Here is a tiny trained network, its code and every weight. The questions are about switching its units off for an input and a class, where a switched-off unit gives its printed mean instead of its output.

import numpy as np


def w(rows, s, z=0):
    codes = np.array(rows[::2]) - 128.0
    scale = np.full(codes.shape[1], s)
    scale[-1] = z or s
    return codes * scale


def norm(h):
    return h / np.sqrt((h * h).mean(-1, keepdims=True) + 1e-5)


def f(y):
    return np.maximum(y, 0)


def log_softmax(a):
    a = a - a.max(-1, keepdims=True)
    return a - np.log(np.exp(a).sum(-1, keepdims=True))


def net(x, mask):
    res = np.array(x, float).reshape(1, 4) / 4 @ E
    u = 0
    for l in range(3):
        y = f(norm(res) @ A[l][:, :-1].T + A[l][:, -1])
        res = res + np.where(mask[u : u + 8], y, B[l][:, -1]) @ B[l][:, :-1]
        u += 8
    return log_softmax(norm(res)[-1] @ U[:, :-1].T + U[:, -1])


A, B = {}, {}
E = w([
[123,68,147,123,210,142],'x0',
[108,153,76,213,205,75],'x1',
[143,253,120,3,142,143],'x2',
[106,116,37,112,118,179],'x3',
],0.0046)
A[0] = w([
[175,214,212,104,184,59,21],'0.n1',
[206,132,47,180,65,59,58],'0.n2',
[36,129,25,164,229,148,19],'0.n3',
[148,242,220,140,163,45,3],'0.n4',
[109,180,88,91,96,167,69],'0.n5',
[140,80,92,220,3,39,15],'0.n6',
[196,121,88,187,62,77,26],'0.n7',
[108,36,130,164,110,104,15],'0.n8',
],0.0044,0.0037)
B[0] = w([
[144,204,187,126,166,96,199],'0.n1',
[8,160,139,150,115,69,187],'0.n2',
[251,147,75,151,116,34,229],'0.n3',
[145,223,231,97,255,64,192],'0.n4',
[142,189,113,110,153,196,187],'0.n5',
[47,169,165,178,134,154,252],'0.n6',
[35,165,138,129,125,155,166],'0.n7',
[186,130,136,186,150,239,195],'0.n8',
],0.0046,0.002)
A[1] = w([
[218,61,158,37,102,139,1],'1.n1',
[172,204,40,69,111,198,11],'1.n2',
[121,169,162,4,90,159,133],'1.n3',
[118,7,139,175,143,147,23],'1.n4',
[68,39,38,132,83,144,199],'1.n5',
[143,149,3,135,189,58,35],'1.n6',
[163,24,200,188,144,92,108],'1.n7',
[141,31,198,131,105,185,125],'1.n8',
],0.0056,0.0034)
B[1] = w([
[48,36,135,171,129,104,168],'1.n1',
[127,169,102,72,42,235,196],'1.n2',
[88,62,146,71,93,84,247],'1.n3',
[218,149,194,122,109,213,207],'1.n4',
[146,223,192,128,161,100,243],'1.n5',
[194,1,99,148,146,64,202],'1.n6',
[143,214,88,55,84,202,254],'1.n7',
[121,83,162,149,233,139,238],'1.n8',
],0.0061,0.0037)
A[2] = w([
[148,90,156,169,179,79,199],'2.n1',
[110,31,171,132,105,74,30],'2.n2',
[173,108,135,139,115,188,12],'2.n3',
[48,137,115,196,64,129,35],'2.n4',
[81,112,121,59,90,179,53],'2.n5',
[163,106,1,140,189,103,1],'2.n6',
[142,80,159,80,184,114,115],'2.n7',
[145,153,175,82,114,53,52],'2.n8',
],0.0076,0.0027)
B[2] = w([
[133,127,113,40,35,170,252],'2.n1',
[73,98,132,170,209,80,162],'2.n2',
[163,118,120,167,175,177,181],'2.n3',
[59,164,83,170,144,108,188],'2.n4',
[104,88,42,117,76,161,219],'2.n5',
[254,79,104,208,56,23,223],'2.n6',
[109,149,101,205,128,65,225],'2.n7',
[169,146,103,110,209,138,196],'2.n8',
],0.0075,0.0035)
U = w([
[33,183,118,217,96,109,143],'0',
[122,97,89,119,164,116,2],'1',
[186,92,191,178,175,233,157],'2',
[241,100,55,166,84,55,156],'3',
[31,3,174,104,164,106,104],'4',
[90,120,56,38,31,169,165],'5',
[159,195,188,68,215,48,134],'6',
],0.016,0.0076)

Each question gives the input, the list of numbers given to net, and the class t.
The units are the neurons (one row each of A and B). Each row of codes is followed by its name. A weight is (code - 128) times the scale printed after its matrix; where a second scale follows, it is the last column's (A, B and U).
mask holds one flag per neuron, layer by layer. A switched-off neuron (its flag False) gives its mean, the last column of its row in B, instead of its output. The means were averaged over made-up inputs and are rounded, as every weight is.
A unit's drop is (log p(t) with every unit on - log p(t) with that unit switched off) / (log p(t) with every unit on - log p(t) with every unit switched off).
The circuit of an input: a set's keep is (log p(t) with only the set's units on - log p(t) with every unit switched off) / (log p(t) with every unit on - log p(t) with every unit switched off). Starting from the 12 units with the biggest drops (on a tie, the unit counted first), units are removed one at a time, each time the one whose removal leaves the highest keep (on an exact tie, the one counted first), for as long as the keep stays at least 0.8.
units of the circuit, in order: the units of the circuit, biggest drop first
most important unit: the unit with the biggest drop
top k neurons: the k neurons with the biggest drops, biggest first
top k neurons in layer l: the k neurons of layer l with the biggest drops, biggest first
drop of u: that unit's drop, to one decimal
input [-6,6,-1,-8], class 6: units of the circuit, in order : (0.n4)
input [2,-1,0,-2], class 6: units of the circuit, in order : (2.n6 2.n7)
input [5,-8,-3,-7], class 4: top 2 neurons in layer 2 : (2.n2 2.n7)
input [8,-4,8,-1], class 5: units of the circuit, in order : (2.n5 1.n5)
input [-5,-4,-5,-1], class 0: units of the circuit, in order : (0.n6 2.n4)
input [1,1,1,8], class 3: top 2 neurons : (0.n3 1.n6)
input [7,6,-6,3], class 3: top 2 neurons : (0.n3 2.n6)
input [5,-6,-2,6], class 4: top 2 neurons : (1.n1 1.n7)
input [-7,5,1,0], class 0: top 2 neurons in layer 0 : (0.n2 0.n3)
input [0,-5,4,-4], class 4: top 3 neurons in layer 1 : (1.n3 1.n7 1.n5)
input [1,1,3,8], class 3: top 2 neurons in layer 1 : (1.n6 1.n7)
input [-8,-8,0,-5], class 4: top 2 neurons : (1.n7 2.n2)
input [-7,-7,-7,-6], class 2: top 2 neurons in layer 1 : (1.n8 1.n3)
input [5,1,-8,7], class 2: most important unit : 1.n4
input [-2,-2,-3,3], class 2: top 2 neurons in layer 0 : (0.n8 0.n1)
input [5,-4,5,-3], class 4: top 3 neurons : (1.n3 1.n5 1.n1)
input [8,-6,3,5], class 4: top 2 neurons in layer 2 : (2.n1 2.n2)
input [-7,-2,-8,-6], class 0: top 2 neurons : (0.n6 2.n4)
input [-4,-2,2,-3], class 6: drop of 0.n4 : 1.3
input [0,3,-5,-2], class 2: top neuron in layer 0 : (0.n8)
